Q277: [ 72 167  93  71 122 120 115 174 173 118 120 116 124 121 117 125 123 120
 125]
Q273: [131 112 154 130  71  59 106 104 103  96  94  80 127 105  87 133 180 145
 134]
Q743: [131 112 154 130  71  59 106 104 103  96  94  80 127  72  87 133 180 145
 119]
Q804: [116 123 116 116 115 113 115 122 122 122 114 117 116 114 121 116 125 125
 118]
Q256: [ 72 167  93  71 122 120 115 174 173 172 129 180  89 112 171  76 120 164
  62]
Q342: [126 125 126 126 126 125 126 125 125 125 125 124 126 125 125 126 127 126
 127]
Q506: [109 155  71 109 170 164 101 151 154 160  71  80  89  73 164 101  90 131
 202]
Q352: [131 112 154 130  71  59 106 118 103  96 102  80 127 105  87 133 180 145
 119]
gone Q743: [145 112 154 106  87 130  59 104  72 180 127 103  80  96 133 131 119  94]	[71]
gone Q352: [130 118 131  96 106 105  80  71 154 102 133  87 103 119 127  59 145 112]	[180]
gone Q743: [133  87 145 119  94  72 127 106 112 103 131 180  59  71 154 104 130  96]	[80]
gone Q506: [109  71 101 164 170 160 155  89 131 202  80 109 164 101  73  71 151  90]	[154]
gone Q743: [119 112  59 127 106  96  80  87  94  72 130 131 145 180 133 154 104  71]	[103]
gone Q743: [ 71  80 112 131 133 154 130 103 127  72  59 180 106  96 145  94 104 119]	[87]

Q559: [105 182 104 132]
Q35: [139 129 160 128]
Q212: [121  50 139 121]
Q731: [166  65 164 165]
Q534: [187  46 191 209]
Q795: [145  74 144 159]
Q900: [123 141 125 125]
gone Q731: [166 165  65]	[164]
gone Q731: [166 164  65]	[165]
gone Q795: [144 159  74]	[145]
gone Q559: [132 105 182]	[104]

Q988: [110 181 107  72]
Q661: [ 63 182  58 206]
Q454: [ 68 139  95  94]
Q652: [152  76 151 105]
Q868: [ 95  60  61 165]
Q935: [160 157  51  50]
Q39: [ 80 142 182 125]
gone Q868: [165  60  95]	[61]
gone Q454: [139  94  95]	[68]
gone Q39: [125  80 182]	[142]
gone Q868: [ 61  60 165]	[95]
gone Q935: [ 50 157 160]	[51]
gone Q454: [ 95  68 139]	[94]

Q928: [103 102 155 160 118 145  42]
Q876: [136 126 137 144 103 147  50]
Q527: [118 123 126 129 125  97  72]
Q280: [131  96 158 167 125 144  41]
Q292: [ 53 142 101 124 143 102  85]
Q590: [ 58 123  98 124 141 176  86]
Q152: [138 124 137 147 103 147  47]
Q885: [118 123 126 129 134 131 130]
gone Q885: [131 118 134 129 126 123]	[130]
gone Q527: [123  72 129  97 125 118]	[126]
gone Q928: [145 103 160 155  42 118]	[102]
gone Q590: [ 58  86  98 176 123 141]	[124]
gone Q590: [ 58  98 141  86 176 123]	[124]
gone Q292: [102 124 143  53 142  85]	[101]

Q510: [120 121 114 158 136 102 138 133]
Q717: [166 168 123 111 142 137 135 136]
Q283: [116 157 124 161 156 141 111 115]
Q451: [133 111 143  93  83 133 120 106]
Q645: [169 171 149 107 110 123 130 112]
Q752: [159 107 119 138 137 133 142 133]
Q865: [134 101  81  74 177 122 133 156]
Q93: [151 112 123 184 202  99 137  75]
Q520: [ 99 123 118 100 101 143 184 183]
gone Q520: [ 99 118 101 100 143 184 123]	[183]
gone Q520: [143  99 100 118 184 123 183]	[101]
gone Q717: [137 111 136 142 166 123 168]	[135]
gone Q283: [141 116 111 157 124 115 161]	[156]
gone Q510: [114 121 120 102 136 158 133]	[138]
gone Q510: [120 102 138 114 136 158 133]	[121]
gone Q717: [166 168 123 137 111 135 142]	[136]

Q618: [133  65 136 123 135 124 136 114 116 140 118 130 180  78 121 171 133 142
 116  80 114 107 123 154 127 101 126 147 113  91 122 142  77 175 175 186
 108 136 108 140 126  90  91 127]
Q174: [122 172 119 143 128 135 116 108 114 131 127 120  86 110 150 141 101 136
 128 135 132 116 109 129 117 151 157 121 112 139 108 137 109 124 126 131
 130  94 122 139 137  93 103 163]
Q611: [140 104 124 132 110 136 142 133 123 110 122 113  93 119 137  36 102 125
 132 128 116  88 120 122 123 125 110 125 144 161 131 158 152 139 108 106
  93 102 116 137 124 132 111 126]
Q689: [140 104 124 132 110 136 142 133 123 110 122 113  93 119 137  36 102 125
 132 128 116  88 120 122 123 125 110 125 144 161 131 158 152 139 108 106
 105 102 116 137 124 132 111 126]
gone Q618: [123 126 124 118 114 114 122 140 171 133 136 142 180 121 116 113 147 135
 175  91  90  80 127 136  77 130 127  65 107 123 126 116 136  91 186 175
 154 101 108 140 108 133 142]	[78]
gone Q174: [109 108 108 131 103 135 157 122  94 172 135 137 101 143 141 120 119 129
 139  93 114 110 128 124 139 130 132 127 137 163 109  86 122 112 150 121
 116 126 116 131 117 128 151]	[136]
gone Q689: [119 158 124 122 102 161 102 124  36 108 125 152 125 110 137 137 140 113
 110 132 111 144 136 104  93 116 132 139 110 123 123 105 106  88 131 125
 122 116 142 126 128 133 132]	[120]

